Below are the code and all the weights of a small trained network. Each question names an input and a class and asks about switching units off, where a switched-off unit gives its printed mean instead of its output.

import numpy as np


def w(rows, s, z=0):
    codes = np.array(rows[::2]) - 128.0
    scale = np.full(codes.shape[1], s)
    scale[-1] = z or s
    return codes * scale


def f(y):
    return np.maximum(y, 0)


def log_softmax(a):
    a = a - a.max(-1, keepdims=True)
    return a - np.log(np.exp(a).sum(-1, keepdims=True))


def net(x, mask):
    res = np.array(x, float).reshape(1, 4) / 4 @ E
    y = f(res @ A[0][:, :-1].T + A[0][:, -1])
    res = res + np.where(mask, y, B[0][:, -1]) @ B[0][:, :-1]
    return log_softmax(res[-1] @ U[:, :-1].T + U[:, -1])


A, B = {}, {}
E = w([
[183,39,124,80,97,133],'x0',
[150,152,131,116,84,11],'x1',
[120,148,41,147,70,115],'x2',
[121,64,114,224,195,75],'x3',
],0.012)
A[0] = w([
[123,55,118,197,127,143,192],'N1',
[126,172,125,106,130,200,191],'N2',
[95,184,140,142,151,125,254],'N3',
[168,74,135,151,133,56,146],'N4',
[91,71,111,119,132,101,117],'N5',
[111,172,112,96,68,158,219],'N6',
[153,73,125,34,62,154,189],'N7',
[138,201,152,45,112,46,179],'N8',
[153,116,152,177,132,9,104],'N9',
[176,79,126,80,94,72,139],'N10',
[171,11,115,119,107,126,148],'N11',
[78,118,131,186,118,114,174],'N12',
[109,124,161,135,146,119,143],'N13',
[120,156,126,133,177,126,173],'N14',
[141,165,149,140,124,155,178],'N15',
[130,165,143,104,127,118,154],'N16',
[100,97,123,146,141,65,85],'N17',
[158,172,160,136,125,46,189],'N18',
[139,81,118,119,122,200,165],'N19',
[111,127,115,142,108,165,166],'N20',
[127,80,109,254,178,124,181],'N21',
[108,142,140,129,109,104,128],'N22',
],0.013,0.0051)
B[0] = w([
[151,86,104,177,161,170,208],'N1',
[100,197,156,94,141,194,191],'N2',
[77,203,143,157,134,152,194],'N3',
[91,85,97,93,79,122,199],'N4',
[120,93,104,125,116,146,158],'N5',
[135,167,171,123,103,147,195],'N6',
[203,109,210,51,140,119,210],'N7',
[148,170,139,217,52,43,209],'N8',
[71,144,46,38,122,92,216],'N9',
[124,67,191,103,84,83,192],'N10',
[150,40,100,137,54,184,205],'N11',
[118,124,131,127,195,127,181],'N12',
[119,133,124,140,129,128,156],'N13',
[110,147,131,123,160,143,168],'N14',
[105,162,136,131,120,160,159],'N15',
[126,165,146,150,101,117,156],'N16',
[108,124,78,76,146,134,173],'N17',
[146,184,71,110,105,57,196],'N18',
[201,135,104,93,135,196,188],'N19',
[128,133,153,113,156,176,158],'N20',
[115,72,123,182,252,116,255],'N21',
[133,132,110,147,127,106,147],'N22',
],0.021,0.016)
U = w([
[21,232,162,145,74,242,250],'0',
[188,133,171,78,105,199,254],'1',
[107,143,154,242,234,132,204],'2',
[148,31,121,205,114,208,90],'3',
[113,254,124,207,61,92,117],'4',
[122,87,223,122,42,56,95],'5',
[35,198,42,113,155,87,23],'6',
[56,49,93,75,58,112,26],'7',
],0.0071,0.0016)

Each question gives the input, the list of numbers given to net, and the class t.
The units are the neurons (one row each of A and B). Each row of codes is followed by its name. A weight is (code - 128) times the scale printed after its matrix; where a second scale follows, it is the last column's (A, B and U).
mask holds one flag per neuron, in row order. A switched-off neuron (its flag False) gives its mean, the last column of its row in B, instead of its output. The means were averaged over made-up inputs and are rounded, as every weight is.
A unit's drop is (log p(t) with every unit on - log p(t) with that unit switched off) / (log p(t) with every unit on - log p(t) with every unit switched off).
The circuit of an input: a set's keep is (log p(t) with only the set's units on - log p(t) with every unit switched off) / (log p(t) with every unit on - log p(t) with every unit switched off). Starting from the 12 units with the biggest drops (on a tie, the unit counted first), units are removed one at a time, each time the one whose removal leaves the highest keep (on an exact tie, the one counted first), for as long as the keep stays at least 0.8.
units of the circuit, in order: the units of the circuit, biggest drop first
top k neurons: the k neurons with the biggest drops, biggest first
drop of u: that unit's drop, to one decimal
input [2,-8,7,0], class 1: units of the circuit, in order => [N19]
input [2,2,0,-6], class 5: units of the circuit, in order => [N7 N8]
input [1,7,6,7], class 7: top 3 neurons => [N4 N10 N3]
input [8,5,6,0], class 5: top 2 neurons => [N7 N10]
input [-7,1,-3,7], class 6: top 4 neurons => [N9 N17 N18 N7]
input [0,-8,5,0], class 0: top 3 neurons => [N2 N7 N11]
input [6,-1,0,2], class 3: top 2 neurons => [N9 N11]
input [-2,5,1,0], class 4: top 2 neurons => [N8 N21]
input [3,0,8,2], class 3: top 2 neurons => [N9 N18]
input [-3,0,6,-3], class 0: top 2 neurons => [N18 N2]
input [-4,3,-4,-7], class 4: drop of N8 => 0.3
input [-1,-1,-4,-8], class 0: drop of N2 => 0.4
input [-8,4,6,-5], class 4: drop of N3 => 0.0
input [-7,5,-5,-1], class 4: units of the circuit, in order => [N8]
input [6,1,2,-2], class 5: drop of N2 => 0.1
